Each new row is followed by its nearest point in the smallest flat space through zero that holds the last named rows:
In the rows, zero is written as 128.
Salod (3 x 19):
[[158 123 183 156 141 133 152 142 125 139 160 135 139 173 139 155 132 133
  102]
 [127 134 136 132 128 116 116 163 182 149 132 110  95 122 130 135 165 137
  135]
 [121  72 147 125 150 110 112 170 122  68 134 174 111 118 170 136 143 167
   91]]
New rows:
[127 160 141 127 113 144 130 146 137 177 130 125 129 159 106 131 106 112
 135] -> [140 153 138 139 122 136 140 119 139 162 136 106 133 145 113 134 129 113
 138]
[129 164 118 152 105 156 137  97 155 162 132 134 116  79 106 135 118 141
 145] -> [125 152 113 125 117 132 128 117 142 154 121 105 126 123 110 122 129 114
 148]
Zir (2 x 19):
[[151 139 115 115  88 160  84 122 132 113 118 138 110 103 131 131 130 124
   86]
 [143 143 109 133  78 154 102 105 132 121 118 150 114  92 140 127 133 145
  107]]
New rows:
[136 135 128 109 166 105 134 157 143 109 128 108 141 150 112 110 105  84
  94] -> [131 117 143 105 161 124 118 158 126 122 132 105 129 156 112 133 122  96
 113]
[111 136 113 171 101 131 120 115 130 123 126 181 121 121 154 111 117 165
 150] -> [124 139 113 152  97 130 141  98 129 135 124 151 128 101 144 123 134 160
 146]
[151 160  92  91 136 147 112 133 156 137 140 134 146 126 119 133 120 110
 113] -> [138 129 127 116 122 140 107 135 129 120 125 125 121 127 124 131 127 117
 106]
zal (3 x 19):
[[161 127 113 100 136 152 159 128 141 145 194 139 128 142 109 143 147 107
  127]
 [130 156 127 168 103  98 104 115 105 129  86 147 128 121 147  89 149 141
   65]
 [ 61 123 124 138 147 137 101 147 103  89 103  95 121  89 138 133  73 132
  160]]
New rows:
[126 124 130 129 109  97 121 135 136 161 117 126 172 148 126 130 122 150
 152] -> [137 117 145 127 122 116 128 123 143 135 103 128 132 142 130 131 133 139
 143]
[124 126 112 145 124  93 108  78  98 129 102 150 131 136 141 110 140 123
 123] -> [129 138 132 147 115 111 116 121 120 129 100 136 129 127 138 111 137 137
 103]
[ 94 110 117 160 131 122  86 139 124 117  93 140 121 102 135 128 125 146
 141] -> [ 98 129 134 145 127 118 107 132 115 112  91 117 126 113 140 120 108 139
 132]
lega (5 x 19):
[[136 112 128 118 135 131 123 149 158 125 126  98  86  99  84 122 123 120
   92]
 [124 119 129 118 133 126 120 137 157 133 127  93  83 114  95 115 127 126
  104]
 [132 121 128 111 142 123 131 137 155 139 143 105  98 115 102 121 133 131
  106]
 [104 124 131 116 136 116 113 129 159 147 131  78  65 129 101 103 130 130
  113]
 [128 120 133 125 138 119 129 151 148 144 135  89  98 125 103 121 128 118
  112]]
New rows:
[140 147 156 161 111 111 133 152 125 145 125 121 152 168 126 152 110 110
 144] -> [138 132 138 155 118 122 140 153 115 141 120 105 157 156 140 137 126 107
 147]
[103 174 113 137 147 124 102 106 102 132 104 163 139 151 143 149 131 145
 129] -> [105 137 124 130 125 127 116 104 103 122 125 158 136 138 156 125 126 137
 149]
[114 101 129 134 111 125 148 130 148 136 109 111  81  92 112 138 117 118
 126] -> [123 119 128 128 126 131 116 138 141 122 116 107  96 113 103 121 120 120
 110]
Mubap (3 x 19):
[[133 148 152 123 146 110  80 150 111 141 143 136 123 134 128 173  88 147
  176]
 [124 117 122 135 118 129 158 119 141 116 123 101 147 129 124 108 152 117
  103]
 [129 142 154 129 141 104  97 147 120 132 144 108 143 138 122 167 102 142
  166]]
New rows:
[126 140 117 111 125 117 118 157  83 124 114 101 117 128 145 140 144 128
 135] -> [136 136 134 130 132 125 120 137 125 128 125 121 133 127 135 135 115 127
 130]
[118 115 117 128 141 121 146 179 167 122 153 109 178 124  94 157 117 125
 127] -> [122 127 142 135 128 109 132 132 134 120 139  89 156 138 116 140 133 130
 137]
[158 109 133 131 128 151 147 138 135 131 153 131 161 104 107 111 155 140
 150] -> [120 121 127 129 124 125 138 121 134 124 134 120 134 132 119 125 142 128
 127]
beti (5 x 19):
[[139  86 146 172 134 172 169 201 137 137 126 157 150 138 141 138 122 135
   80]
 [146  89 140 149 154 134 136 177 123 133 109 153 127 138 137 133 130 146
   93]
 [151 108 130 151 163 134 147 185 124 134 119 160 127 118 121 121 145 158
   81]
 [149 111 143 143 139 153 147 163 132 133 123 150 146 126 134 147 123 153
   95]
 [163  73 135 140 166 152 104 180 132 144  86 122 130 153 153 131 119 152
  107]]
New rows:
[109 161 137 162 103 123 172 132 158 140 145 123 124 115 135  98 102 154
 133] -> [116 148 123 139 111 145 155 133 137 128 152 130 140 115 118 121 132 118
 124]
[ 82  98 146 137 108 153 155 157 136 148 165 104 176 130 136 134 100 111
 142] -> [109 116 136 151  94 169 155 143 145 132 144 119 151 143 142 134 110  97
 131]
Pelo (5 x 19):
[[ 58 121 115 118 102  97 151 167 121 165 134 102 140 139 147 102 100 148
  121]
 [166 116 134 176 125 149 129  94  98 100 130 149 102 150 112 154 171 175
  145]
 [161 143  99 151 152 157 103  94  99  92 100  95  70 159 112 131 145 139
  119]
 [157 137 117 111 156 142 103  98 147 125 111 131 127 103 122 106 114  73
  122]
 [115 123  96 144 128 130 124 107 103 128 112 101  98 146 124 100 129 138
  124]]
New rows:
[150  86 119 164 131 124 134 102 114  90 111 146 130 164 134 142 121 144
 152] -> [146 118 127 159 126 140 129 102 110 121 127 144 115 138 121 132 146 155
 139]
[156 136 116 144 168 129 141 111 145  99 122 138 115 175 135 135 150 100
 121] -> [157 136 125 131 142 143 114 112 126 105 120 123 110 131 118 139 141 120
 126]
[128 128 185 123 102 135 122 147 154 114 166 176 138 118  99 170 152 131
 146] -> [149 122 171 123 115 124 142 147 145 113 156 165 158 114 125 174 157 135
 141]
Vomek (5 x 19):
[[124 131 125 137 113 101 131 149 100 136 105 181 128 100 123 153 133 137
  101]
 [123 127 113 149  93 134 112 128 112 137 129 190 138 128 119 142  98 116
  117]
 [142 122 120 139 142  96 133 140 156 136 125 143 106 172 146 117 104 158
  124]
 [110 123 146 112 127 112 127  89 103 129 120 116 114 135 124 105 119 123
  143]
 [124 113 148 108 153 107 137 112 155 161 125  87 108 118 120 128 130 120
  131]]
New rows:
[155 138 127 113 151  99 119  90 131 142 116  92 132 136 154 108 124 122
 138] -> [124 122 141 114 145 113 134 109 135 132 126  97 112 143 132 109 126 133
 140]
[128 129  85  99  83 135 138 106  99 113 151 148 127 138 145 103 104  96
 156] -> [117 131 123 134 103 148 112 100 102 112 137 146 137 147 126 109 106 115
 144]
[117 125 116 152 179 126 136 115 134 129  92 125 105  60 131 156 112 141
 138] -> [126 124 138 120 138 109 137 136 130 146 116 123 122 100 121 145 143 127
 115]
lalab (5 x 19):
[[108  67 141 149  92 127 101 130  92 116 141 139 114  98 104 128 108 129
  155]
 [130  93 150 109 150 143 149 151 122 121 132 122 121 139 129 135 134 168
  157]
 [109  73 145 146 115 158 149 137  64 117 138 132 106 117 138 155 106 128
  156]
 [126  85 146 129 122 136 120 126 117 109 127 125 117 111 122 123 119 150
  165]
 [130  60 129 137 115 138 113  82  95 102  87 135 113  82 109 134 113 152
  183]]
New rows:
[139  98 149 145 130 147 127 111 106 139 121 124 104 133 132 140 144  95
 107] -> [121 121 124 139 122 137 137 123 102 129 126 133 123 124 134 142 120 116
 127]
[ 93 145 115 167  76 162 121 126 136 122 125 117 118 106 147 128  88 135
 145] -> [122 129 136 153 103 138 117 114 114 109 137 121 117 109 147 119 105 101
 138]
[160 144  90 118 150  95 112 164 136 139 112 148 114 153 149 135 165 151
 165] -> [138 133 124 106 151 121 136 134 149 137 117 128 137 142 118 129 146 152
 125]
peg (5 x 19):
[[134 128 110 135 121 131 112 132 114 124 112 146 110 137 150 106 155 137
  153]
 [172 113 114 109 136 145  98 140 127 130 134 146  99 154 132  91 149 141
  168]
 [166 116 138 120 144 107 103 139 111 128 149 147  82 144 127  92 141 147
  148]
 [152 116  97 109 136 171 109 155 124 132  98 135 101 157 126 104 155 150
  172]
 [162 114 114 116 146 146  99 156 108 130 106 138  67 161 114  99 153 168
  169]]
New rows:
[124 174 144  89  95 115 124 139 129 154 126 128  89 127 112 132  94 151
 163] -> [137 125 135 128 136 127 121 131 123 128 125 123 106 136 110 132 123 144
 130]
[132  93 105 138 126 175 134  86 139 124 133  96 113  91 120 136 133 131
 161] -> [136 128 115 128 117 157 114 112 145 126 116 121 135 139 119 142 125 129
 141]
rogo (3 x 19):
[[130 111 135 117 143 123 121  86 112 136 134 137 112 108 111 162 143 107
  111]
 [127 117 134  96 134 120 123  84 112 143 141 115 129 117  99 163 139 109
  122]
 [144 118 139  95 137 122 134 100 125 131 128 119 113 107  98 151 120 120
  115]]
New rows:
[120 137 110 131 132 163 150 145 140  83 145 123 128 110 145 111 111 118
 120] -> [135 132 128 137 127 131 134 148 138 119 119 133 122 128 136 113 117 138
 127]
[172 122 147  96 123 134 147 146 117 164 132 114 105 137 103 122 132 138
 111] -> [145 128 136 100 129 125 139 125 135 125 123 114 121 117 107 131 109 133
 124]
[121 145  89 126  75 120 100 148 129 107 143 121 160 153 154 134  94 139
 131] -> [115 143 119 131 112 130 127 151 133 131 133 112 156 153 139 109 127 139
 149]
Vunu (2 x 19):
[[162 161 166  90  61  96 154 133 159 111 150 139 155 107 157 156 133 106
  128]
 [ 88 134 117 110 151  89 115 103 131 146  92 108 138 148  91 139 100 144
  159]]
New rows:
[128 120 122 131 126 136 143 182  96 106 139 137  89 102 118 141 136 104
  83] -> [145 119 128 144 126 155 131 141 121 121 145 137 118 120 144 117 143 123
 111]
[154 156 130 133 114 167 121 136 131 107 141 144 128 149 108 160 150 119
 132] -> [141 129 134 130 117 136 133 135 129 122 139 134 127 121 140 127 136 122
 120]
[121 160 152 111  89 104 135 105 149 127 122 101 162 123 105 139 119 140
 139] -> [124 149 142  98 105  89 135 117 146 129 120 123 148 128 123 149 115 125
 145]
Kebav (3 x 19):
[[160 101  60 116 120 143 136  90  85 118 161 165 123 111 145 102 110 131
  122]
 [159 128  86 119 109 109 141 118 101 108 135 148 125 119 123 109 108 132
  110]
 [165 127  75 116 108 108 145 113  96 105 137 151 127 115 123 102 105 136
  108]]
New rows:
[127  99 155 160 105 136 122 108 103 106 138 150 120 144 125 147 157 138
 138] -> [125 117 132 134 123 137 116 128 121 132 140 140 114 136 137 143 127 110
 130]
[120 124 143 143 140 142 116 144 107 155 148 151 107 122 147 150 137 114
 142] -> [117 111 139 136 129 148 110 126 124 139 143 140 112 138 143 149 132 107
 136]
pez (4 x 19):
[[137 132 125 119 123  71 140 101 122 115 158 156 123 135 120 107 129 134
   97]
 [105 125 116 105 138 119 132 107 126 116 156  91 130 124  95 117 154 117
  134]
 [110 126 145 109 108 131 146 156 155 154 119 100 112 120 105 113 158 132
  133]
 [106 121  94 117 162 143 110  80 104  90 160  82 153 123 108 138 134 103
  151]]
New rows:
[112 131 175 165 128 104 133 127 142 162  94 102 135 146 106 152 151 141
 145] -> [122 128 140 124 117 138 135 151 143 146 115 118 119 124 123 125 139 132
 133]
[115 125 122 133 156 173 128 114 132 104 128 121 144 116 113 141 110 110
 160] -> [119 123 113 132 146 161 112 117 118 115 126 102 144 123 130 145 122 115
 151]
vobi (5 x 19):
[[ 78  99 128 117 123 133  77  95 115 114  90 150 124 113 141  91 191  88
  150]
 [110 138 142 130 110 152 133 104 143 117  79 133 143 112 123 107 167 115
  154]
 [117 130 135 133 114 133 144 116 132 118  96 135 117 113 126 113 140  96
  140]
 [116 140 134 132 113 149 130 110 157 122 103 136 159 126 129 125 169 147
  147]
 [127 161 138 142  89 140 175 114 145 111  59 132 125 102 137 117 181  99
  171]]
New rows:
[112 111 136 161 118 116 168 117 174 159 159 166 126 139 125 130 139 119
 107] -> [111 115 118 147 114 120 157 118 177 119 146 164 128 137 132 143 121 123
 109]
[129  97 141 105 121 143 123 144 113 105 134  97 123 127 133 135 123  83
 154] -> [127 124 131 122 132 125 120 129 104 127 117 121 111 119 126 115 124 105
 132]
[ 81 180 118 149 104 154 134  90 117 116 113 144  94 120  86 128 148 122
 144] -> [115 132 138 133 114 141 141 112 140 119  95 135 129 115 123 113 145 108
 141]
